Below are the code and all the weights of a small trained network. Each question names an input and a class and asks about switching units off, where a switched-off unit gives its printed mean instead of its output.

import numpy as np


def w(rows, s, z=0):
    codes = np.array(rows[::2]) - 128.0
    scale = np.full(codes.shape[1], s)
    scale[-1] = z or s
    return codes * scale


def f(y):
    return np.maximum(y, 0)


def log_softmax(a):
    a = a - a.max(-1, keepdims=True)
    return a - np.log(np.exp(a).sum(-1, keepdims=True))


def net(x, mask):
    res = np.array(x, float).reshape(1, 8) / 4 @ E
    y = f(res @ A[0][:, :-1].T + A[0][:, -1])
    res = res + np.where(mask, y, B[0][:, -1]) @ B[0][:, :-1]
    return log_softmax(res[-1] @ U[:, :-1].T + U[:, -1])


A, B = {}, {}
E = w([
[139,205,52],'x0',
[3,196,170],'x1',
[145,168,153],'x2',
[105,94,185],'x3',
[121,61,72],'x4',
[157,152,237],'x5',
[187,147,76],'x6',
[121,5,119],'x7',
],0.0057)
A[0] = w([
[202,120,28,106],'N0',
[127,87,169,65],'N1',
[101,111,182,49],'N2',
[180,197,148,85],'N3',
[139,132,73,43],'N4',
[151,115,60,106],'N5',
[48,206,69,67],'N6',
[130,141,162,40],'N7',
[157,131,136,79],'N8',
[161,113,25,77],'N9',
[177,113,148,177],'N10',
[112,150,116,239],'N11',
[144,128,83,38],'N12',
[82,165,62,36],'N13',
[213,213,151,88],'N14',
[120,96,122,180],'N15',
[176,169,140,90],'N16',
[18,173,4,95],'N17',
[120,158,141,91],'N18',
[199,207,164,95],'N19',
[141,186,87,42],'N20',
[86,85,120,3],'N21',
[110,180,118,23],'N22',
],0.012,0.0043)
B[0] = w([
[125,50,1,253],'N0',
[154,173,226,159],'N1',
[209,87,117,162],'N2',
[151,203,128,194],'N3',
[167,49,111,160],'N4',
[94,57,70,196],'N5',
[104,217,253,206],'N6',
[165,90,125,140],'N7',
[145,130,98,139],'N8',
[88,8,35,224],'N9',
[63,164,116,191],'N10',
[68,131,85,208],'N11',
[136,69,90,153],'N12',
[112,70,217,166],'N13',
[138,232,40,222],'N14',
[128,199,149,177],'N15',
[147,189,108,171],'N16',
[6,16,214,231],'N17',
[122,164,110,152],'N18',
[124,205,87,216],'N19',
[240,150,220,173],'N20',
[225,175,151,142],'N21',
[152,224,176,153],'N22',
],0.017,0.0062)
U = w([
[232,2,53,79],'0',
[51,125,182,3],'1',
[218,240,66,59],'2',
[236,114,157,226],'3',
[126,119,103,183],'4',
[124,140,110,191],'5',
],0.0079,0.012)

Each question gives the input, the list of numbers given to net, and the class t.
The units are the neurons (one row each of A and B). Each row of codes is followed by its name. A weight is (code - 128) times the scale printed after its matrix; where a second scale follows, it is the last column's (A, B and U).
mask holds one flag per neuron, in row order. A switched-off neuron (its flag False) gives its mean, the last column of its row in B, instead of its output. The means were averaged over made-up inputs and are rounded, as every weight is.
A unit's drop is (log p(t) with every unit on - log p(t) with that unit switched off) / (log p(t) with every unit on - log p(t) with every unit switched off).
The circuit of an input: a set's keep is (log p(t) with only the set's units on - log p(t) with every unit switched off) / (log p(t) with every unit on - log p(t) with every unit switched off). Starting from the 12 units with the biggest drops (on a tie, the unit counted first), units are removed one at a time, each time the one whose removal leaves the highest keep (on an exact tie, the one counted first), for as long as the keep stays at least 0.8.
circuit, biggest first: the units of the circuit, biggest drop first
top k neurons: the k neurons with the biggest drops, biggest first
drop when u is switched off: that unit's drop, to one decimal
input [0,-1,-3,-6,-6,-8,-3,-7], class 1: circuit, biggest first	[N17]
input [7,3,8,0,4,1,-1,-3], class 1: circuit, biggest first	[N17, N6]
input [-5,-3,-8,-3,4,-2,-8,2], class 3: top 2 neurons	[N0, N21]
input [7,-5,-2,8,-1,0,1,1], class 0: circuit, biggest first	[N6, N0]
input [8,2,-3,-3,7,1,8,-6], class 0: top 2 neurons	[N0, N9]
input [6,4,-6,-2,7,-1,4,2], class 0: top 3 neurons	[N9, N0, N4]
input [8,8,-1,-7,-6,-4,-7,-8], class 1: drop when N17 is switched off	1.1
input [6,6,5,-8,-6,-3,-3,-4], class 1: drop when N17 is switched off	2.3
input [3,8,5,-6,0,-8,4,-8], class 1: drop when N17 is switched off	0.3
input [-6,-8,-2,4,3,5,0,8], class 3: drop when N1 is switched off	0.2
